Here is a tiny trained network, its code and every weight. The questions are about switching its units off for an input and a class, where a switched-off unit gives its printed mean instead of its output.

import numpy as np


def w(rows, s, z=0):
    codes = np.array(rows[::2]) - 128.0
    scale = np.full(codes.shape[1], s)
    scale[-1] = z or s
    return codes * scale


def norm(h):
    return h / np.sqrt((h * h).mean(-1, keepdims=True) + 1e-5)


def f(y):
    return np.maximum(y, 0)


def log_softmax(a):
    a = a - a.max(-1, keepdims=True)
    return a - np.log(np.exp(a).sum(-1, keepdims=True))


def net(x, mask):
    res = np.array(x, float).reshape(1, 6) / 4 @ E
    u = 0
    for l in range(4):
        y = f(norm(res) @ A[l][:, :-1].T + A[l][:, -1])
        res = res + np.where(mask[u : u + 6], y, B[l][:, -1]) @ B[l][:, :-1]
        u += 6
    return log_softmax(norm(res)[-1] @ U[:, :-1].T + U[:, -1])


A, B = {}, {}
E = w([
[108,240,90,135],'x0',
[121,142,1,129],'x1',
[191,130,115,145],'x2',
[85,138,91,64],'x3',
[146,173,158,59],'x4',
[121,136,185,182],'x5',
],0.0067)
A[0] = w([
[155,74,141,98,246],'0.n1',
[209,72,148,8,105],'0.n2',
[134,152,91,159,74],'0.n3',
[178,122,141,96,127],'0.n4',
[125,111,124,32,29],'0.n5',
[112,110,168,116,97],'0.n6',
],0.013,0.0013)
B[0] = w([
[97,111,116,195,209],'0.n1',
[9,169,74,194,255],'0.n2',
[133,126,84,129,183],'0.n3',
[100,147,95,155,174],'0.n4',
[87,109,144,127,200],'0.n5',
[133,164,139,147,172],'0.n6',
],0.014,0.0062)
A[1] = w([
[73,169,156,79,145],'1.n1',
[255,106,65,125,178],'1.n2',
[187,149,99,218,119],'1.n3',
[143,155,42,109,252],'1.n4',
[226,252,109,172,162],'1.n5',
[112,78,102,30,161],'1.n6',
],0.0081,0.0034)
B[1] = w([
[94,30,228,66,179],'1.n1',
[85,97,93,100,178],'1.n2',
[107,94,90,67,205],'1.n3',
[160,83,109,49,254],'1.n4',
[138,186,90,1,213],'1.n5',
[116,16,204,84,142],'1.n6',
],0.005,0.0058)
A[2] = w([
[175,121,70,212,124],'2.n1',
[91,87,165,217,250],'2.n2',
[31,30,108,87,242],'2.n3',
[147,19,88,154,137],'2.n4',
[84,139,96,161,87],'2.n5',
[64,206,254,76,45],'2.n6',
],0.0067,0.0022)
B[2] = w([
[195,78,41,81,167],'2.n1',
[245,174,122,59,227],'2.n2',
[207,85,211,106,254],'2.n3',
[149,7,18,149,176],'2.n4',
[153,75,104,162,178],'2.n5',
[255,120,251,164,175],'2.n6',
],0.006,0.0063)
A[3] = w([
[167,173,223,163,142],'3.n1',
[218,204,124,142,132],'3.n2',
[254,146,190,160,173],'3.n3',
[72,167,28,84,251],'3.n4',
[201,135,172,141,99],'3.n5',
[38,37,148,146,104],'3.n6',
],0.0074,0.0028)
B[3] = w([
[144,203,107,140,171],'3.n1',
[95,188,90,113,157],'3.n2',
[216,206,70,153,180],'3.n3',
[146,111,208,39,253],'3.n4',
[160,102,249,206,153],'3.n5',
[112,207,254,168,188],'3.n6',
],0.0066,0.0068)
U = w([
[99,87,198,93,154],'0',
[188,48,152,225,2],'1',
[156,197,95,10,63],'2',
[48,158,100,217,242],'3',
[200,243,192,163,146],'4',
[149,29,63,103,136],'5',
],0.014,0.003)

Each question gives the input, the list of numbers given to net, and the class t.
The units are the neurons (one row each of A and B). Each row of codes is followed by its name. A weight is (code - 128) times the scale printed after its matrix; where a second scale follows, it is the last column's (A, B and U).
mask holds one flag per neuron, layer by layer. A switched-off neuron (its flag False) gives its mean, the last column of its row in B, instead of its output. The means were averaged over made-up inputs and are rounded, as every weight is.
A unit's drop is (log p(t) with every unit on - log p(t) with that unit switched off) / (log p(t) with every unit on - log p(t) with every unit switched off).
The circuit of an input: a set's keep is (log p(t) with only the set's units on - log p(t) with every unit switched off) / (log p(t) with every unit on - log p(t) with every unit switched off). Starting from the 12 units with the biggest drops (on a tie, the unit counted first), units are removed one at a time, each time the one whose removal leaves the highest keep (on an exact tie, the one counted first), for as long as the keep stays at least 0.8.
circuit, biggest first: the units of the circuit, biggest drop first
unit that matters most: the unit with the biggest drop
top k neurons: the k neurons with the biggest drops, biggest first
top k neurons in layer l: the k neurons of layer l with the biggest drops, biggest first
drop of u: that unit's drop, to one decimal
input [4,2,2,1,6,8], class 2: circuit, biggest first : (1.n5 0.n2)
input [8,-1,-8,1,7,2], class 4: top 2 neurons : (2.n6 0.n2)
input [-7,7,2,-7,5,6], class 5: unit that matters most : 2.n1
input [5,0,2,6,-8,8], class 2: circuit, biggest first : (0.n1 0.n5 0.n2 1.n5)
input [4,-2,4,-1,-3,6], class 2: top 2 neurons in layer 1 : (1.n3 1.n1)
input [2,-1,-8,2,3,-2], class 0: circuit, biggest first : (1.n1 0.n5)
input [8,-5,-1,4,4,-4], class 0: circuit, biggest first : (1.n1 2.n2)
input [8,1,0,-8,-5,8], class 2: top 2 neurons : (0.n2 1.n5)
input [3,-1,-3,0,-2,0], class 4: top 2 neurons in layer 0 : (0.n4 0.n1)
input [0,1,-8,-6,-6,1], class 5: circuit, biggest first : (0.n2 2.n4)
input [-6,2,6,-6,-7,0], class 5: circuit, biggest first : (2.n4 2.n1)
input [1,-7,7,-1,7,2], class 3: top 4 neurons : (0.n2 0.n4 2.n3 3.n4)
input [-5,5,-3,1,1,0], class 3: top 3 neurons : (0.n2 0.n1 3.n6)
input [1,5,-3,-6,3,-5], class 5: top neuron : (0.n6)
input [-2,-6,0,4,-2,0], class 3: top 3 neurons : (0.n2 0.n1 3.n4)
input [-5,-6,-2,-6,-6,5], class 4: top 2 neurons in layer 2 : (2.n2 2.n5)
input [8,3,5,-8,-6,-6], class 2: top 2 neurons : (1.n5 0.n1)
input [3,4,-6,3,-2,-2], class 5: top 2 neurons in layer 2 : (2.n3 2.n4)
input [-2,3,-5,-7,-2,2], class 5: top 2 neurons : (2.n4 0.n2)
input [-6,-8,-4,-7,-4,6], class 4: top neuron in layer 2 : (2.n2)
input [-4,-6,-4,1,-8,-5], class 1: top 2 neurons in layer 0 : (0.n2 0.n5)
input [-4,1,7,-7,-7,-4], class 5: top 2 neurons in layer 0 : (0.n2 0.n5)
input [-4,-6,-2,-4,-2,7], class 4: drop of 3.n3 : 0.1
input [-4,-3,-4,5,6,-5], class 3: drop of 1.n2 : 0.0
input [-7,4,3,1,-1,-2], class 3: drop of 0.n2 : 0.6
input [7,2,8,-8,-3,4], class 2: drop of 1.n5 : 0.2
input [1,4,-6,3,1,3], class 0: top neuron in layer 2 : (2.n2)
input [-6,-6,-8,-6,-5,7], class 4: top 2 neurons in layer 3 : (3.n3 3.n1)
